Here is a tiny trained network, its code and every weight. The questions are about switching its units off for an input and a class, where a switched-off unit gives its printed mean instead of its output.

import numpy as np


def w(rows, s, z=0):
    codes = np.array(rows[::2]) - 128.0
    scale = np.full(codes.shape[1], s)
    scale[-1] = z or s
    return codes * scale


def f(y):
    return np.maximum(y, 0)


def log_softmax(a):
    a = a - a.max(-1, keepdims=True)
    return a - np.log(np.exp(a).sum(-1, keepdims=True))


def net(x, mask):
    res = np.array(x, float).reshape(1, 3) / 4 @ E
    y = f(res @ A[0][:, :-1].T + A[0][:, -1])
    res = res + np.where(mask, y, B[0][:, -1]) @ B[0][:, :-1]
    return log_softmax(res[-1] @ U[:, :-1].T + U[:, -1])


A, B = {}, {}
E = w([
[61,102,199,122,54],'x0',
[137,101,89,4,102],'x1',
[183,198,161,124,56],'x2',
],0.019)
A[0] = w([
[243,118,15,45,173,158],'n1',
[188,150,121,193,185,158],'n2',
[60,96,165,57,66,40],'n3',
[136,179,192,147,97,69],'n4',
[162,202,180,173,57,62],'n5',
[173,253,164,103,81,142],'n6',
[171,164,110,240,188,215],'n7',
[76,107,202,230,98,154],'n8',
[201,203,163,118,70,134],'n9',
[165,171,93,160,180,192],'n10',
[175,181,169,128,77,122],'n11',
[123,195,99,191,153,122],'n12',
[128,29,44,103,218,157],'n13',
[27,60,83,134,201,254],'n14',
[77,134,215,199,125,122],'n15',
[161,123,132,158,60,98],'n16',
[133,106,169,129,159,95],'n17',
[167,150,108,120,72,120],'n18',
[161,102,140,139,123,87],'n19',
[182,155,102,41,187,128],'n20',
[94,91,87,80,46,51],'n21',
],0.012,0.0083)
B[0] = w([
[153,168,21,207,153,254],'n1',
[95,111,124,64,70,196],'n2',
[72,78,176,57,58,196],'n3',
[96,175,121,111,123,181],'n4',
[100,200,118,95,134,211],'n5',
[188,192,87,111,136,230],'n6',
[73,56,187,18,70,232],'n7',
[115,191,171,217,211,227],'n8',
[168,156,95,91,115,220],'n9',
[127,74,122,54,49,195],'n10',
[146,194,110,100,111,199],'n11',
[119,99,141,67,89,180],'n12',
[34,188,75,142,147,233],'n13',
[11,116,181,181,153,237],'n14',
[137,197,133,175,171,208],'n15',
[131,162,121,108,135,166],'n16',
[134,111,121,151,124,137],'n17',
[145,116,80,120,98,173],'n18',
[136,114,110,104,144,129],'n19',
[144,135,72,166,145,201],'n20',
[125,86,140,58,93,179],'n21',
],0.012,0.022)
U = w([
[48,10,148,118,91,201],'0',
[100,182,105,174,153,214],'1',
[160,103,149,62,43,141],'2',
[219,122,81,171,124,3],'3',
[115,92,213,228,183,80],'4',
],0.013,0.0041)

Each question gives the input, the list of numbers given to net, and the class t.
The units are the neurons (one row each of A and B). Each row of codes is followed by its name. A weight is (code - 128) times the scale printed after its matrix; where a second scale follows, it is the last column's (A, B and U).
mask holds one flag per neuron, in row order. A switched-off neuron (its flag False) gives its mean, the last column of its row in B, instead of its output. The means were averaged over made-up inputs and are rounded, as every weight is.
A unit's drop is (log p(t) with every unit on - log p(t) with that unit switched off) / (log p(t) with every unit on - log p(t) with every unit switched off).
The circuit of an input: a set's keep is (log p(t) with only the set's units on - log p(t) with every unit switched off) / (log p(t) with every unit on - log p(t) with every unit switched off). Starting from the 12 units with the biggest drops (on a tie, the unit counted first), units are removed one at a time, each time the one whose removal leaves the highest keep (on an exact tie, the one counted first), for as long as the keep stays at least 0.8.
circuit, biggest first: the units of the circuit, biggest drop first
k most important neurons: the k neurons with the biggest drops, biggest first
drop of u: that unit's drop, to one decimal
input [-1,1,3], class 3: circuit, biggest first	n7, n14, n13
input [3,1,2], class 2: 3 most important neurons	n1, n13, n14
input [4,3,0], class 0: circuit, biggest first	n6
input [0,-6,5], class 2: 2 most important neurons	n7, n1
input [0,-4,3], class 2: 3 most important neurons	n1, n7, n13
input [-1,0,-4], class 0: 3 most important neurons	n8, n6, n15
input [0,-8,3], class 2: 2 most important neurons	n7, n1
input [6,-3,0], class 4: drop of n1	0.1
input [-3,0,-2], class 0: drop of n8	0.1
input [-6,2,1], class 3: drop of n1	0.3
